Here is a tiny trained network, its code and every weight. The questions are about switching its units off for an input and a class, where a switched-off unit gives its printed mean instead of its output.

import numpy as np


def w(rows, s, z=0):
    codes = np.array(rows[::2]) - 128.0
    scale = np.full(codes.shape[1], s)
    scale[-1] = z or s
    return codes * scale


def norm(h):
    return h / np.sqrt((h * h).mean(-1, keepdims=True) + 1e-5)


def f(y):
    return y / 2 * (1 + np.tanh(0.7978845608 * (y + 0.044715 * y**3)))


def log_softmax(a):
    a = a - a.max(-1, keepdims=True)
    return a - np.log(np.exp(a).sum(-1, keepdims=True))


def net(x, mask):
    res = np.array(x, float).reshape(1, 7) / 4 @ E
    u = 0
    for l in range(3):
        y = f(norm(res) @ A[l][:, :-1].T + A[l][:, -1])
        res = res + np.where(mask[u : u + 5], y, B[l][:, -1]) @ B[l][:, :-1]
        u += 5
    return log_softmax(norm(res)[-1] @ U[:, :-1].T + U[:, -1])


A, B = {}, {}
E = w([
[116,128,125,131,120,129,124],'x0',
[67,100,217,58,160,187,81],'x1',
[37,138,127,127,240,25,169],'x2',
[129,17,146,106,56,39,144],'x3',
[134,66,88,156,168,142,111],'x4',
[87,118,190,254,105,189,221],'x5',
[131,127,130,125,129,128,132],'x6',
],0.0082)
A[0] = w([
[136,38,169,100,69,66,147,54],'L0N0',
[103,222,184,59,56,93,180,82],'L0N1',
[140,3,75,139,200,179,119,101],'L0N2',
[95,74,223,75,155,187,113,1],'L0N3',
[157,110,117,115,65,178,109,78],'L0N4',
],0.012,0.0065)
B[0] = w([
[55,115,18,126,151,235,111,253],'L0N0',
[152,61,151,252,152,91,39,212],'L0N1',
[145,127,181,206,99,84,60,225],'L0N2',
[52,170,200,63,56,105,120,227],'L0N3',
[177,107,163,102,195,139,132,212],'L0N4',
],0.015,0.0043)
A[1] = w([
[87,82,193,200,86,177,238,3],'L1N0',
[104,22,129,126,62,82,199,55],'L1N1',
[213,132,19,195,82,72,214,40],'L1N2',
[36,109,124,148,168,22,217,83],'L1N3',
[200,101,142,122,6,190,163,60],'L1N4',
],0.013,0.0028)
B[1] = w([
[158,156,22,68,111,31,48,254],'L1N0',
[102,184,89,150,181,175,81,159],'L1N1',
[2,154,237,83,59,119,97,237],'L1N2',
[234,52,186,94,163,217,159,237],'L1N3',
[161,51,168,115,239,141,203,206],'L1N4',
],0.014,0.0061)
A[2] = w([
[64,116,167,77,98,133,137,134],'L2N0',
[184,132,60,34,102,37,96,69],'L2N1',
[122,123,120,186,72,143,202,105],'L2N2',
[127,252,125,181,166,189,142,149],'L2N3',
[145,93,144,202,100,84,79,4],'L2N4',
],0.017,0.0025)
B[2] = w([
[138,208,121,139,81,126,209,254],'L2N0',
[188,201,62,144,120,22,160,231],'L2N1',
[132,124,152,68,68,76,86,121],'L2N2',
[38,5,20,146,87,158,169,171],'L2N3',
[141,145,157,218,141,120,154,205],'L2N4',
],0.014,0.008)
U = w([
[47,181,187,72,62,113,103,113],'0',
[175,166,60,121,135,41,76,119],'1',
[174,64,160,99,205,180,116,98],'2',
[118,130,109,175,120,140,110,254],'3',
[56,97,21,167,102,183,111,101],'4',
[109,102,162,247,105,110,59,83],'5',
],0.012,0.0087)

Each question gives the input, the list of numbers given to net, and the class t.
The units are the neurons (one row each of A and B). Each row of codes is followed by its name. A weight is (code - 128) times the scale printed after its matrix; where a second scale follows, it is the last column's (A, B and U).
mask holds one flag per neuron, layer by layer. A switched-off neuron (its flag False) gives its mean, the last column of its row in B, instead of its output. The means were averaged over made-up inputs and are rounded, as every weight is.
A unit's drop is (log p(t) with every unit on - log p(t) with that unit switched off) / (log p(t) with every unit on - log p(t) with every unit switched off).
The circuit of an input: a set's keep is (log p(t) with only the set's units on - log p(t) with every unit switched off) / (log p(t) with every unit on - log p(t) with every unit switched off). Starting from the 12 units with the biggest drops (on a tie, the unit counted first), units are removed one at a time, each time the one whose removal leaves the highest keep (on an exact tie, the one counted first), for as long as the keep stays at least 0.8.
circuit, biggest first: the units of the circuit, biggest drop first
unit that matters most: the unit with the biggest drop
k most important neurons: the k neurons with the biggest drops, biggest first
top k neurons in layer l: the k neurons of layer l with the biggest drops, biggest first
input [4,7,-1,-2,3,7,0], class 0: circuit, biggest first => [L0N3]
input [-4,-5,-7,0,6,-4,2], class 2: 2 most important neurons => [L1N0; L1N4]
input [-3,3,8,-5,-5,8,-5], class 1: 2 most important neurons => [L1N0; L0N0]
input [-5,-4,-2,-4,3,3,-1], class 0: 3 most important neurons => [L1N2; L0N3; L0N0]
input [2,0,-3,-6,5,-1,0], class 4: 2 most important neurons => [L2N3; L1N0]
input [-1,-5,1,0,7,-5,5], class 5: circuit, biggest first => [L0N2; L1N0]
input [7,1,0,7,7,0,3], class 4: 2 most important neurons => [L0N0; L0N1]
input [-3,3,-8,0,-8,-4,1], class 2: top 2 neurons in layer 0 => [L0N2; L0N4]
input [8,2,1,-3,0,0,-1], class 4: top 3 neurons in layer 1 => [L1N0; L1N2; L1N4]
input [-7,4,-6,5,-5,4,-5], class 2: 2 most important neurons => [L1N4; L0N4]
input [-5,-1,7,5,-1,8,7], class 1: top 2 neurons in layer 1 => [L1N0; L1N4]
input [2,-8,0,4,3,-8,-8], class 0: 2 most important neurons => [L1N2; L1N0]
input [8,-8,4,4,-8,2,-8], class 0: 2 most important neurons => [L1N2; L0N2]
input [-6,8,4,-3,8,-7,7], class 0: top 2 neurons in layer 0 => [L0N3; L0N1]
input [8,6,2,8,5,6,-1], class 4: circuit, biggest first => [L0N0]
input [-4,0,3,-5,-2,-3,4], class 4: 2 most important neurons => [L1N0; L2N3]
input [5,5,-2,8,-8,3,7], class 4: 2 most important neurons => [L0N0; L0N2]
input [6,3,-6,0,6,-2,5], class 2: top 2 neurons in layer 0 => [L0N4; L0N1]
input [5,5,6,3,7,7,-3], class 1: top 3 neurons in layer 1 => [L1N0; L1N2; L1N4]
input [8,-2,-7,7,7,5,-2], class 2: unit that matters most => L1N4
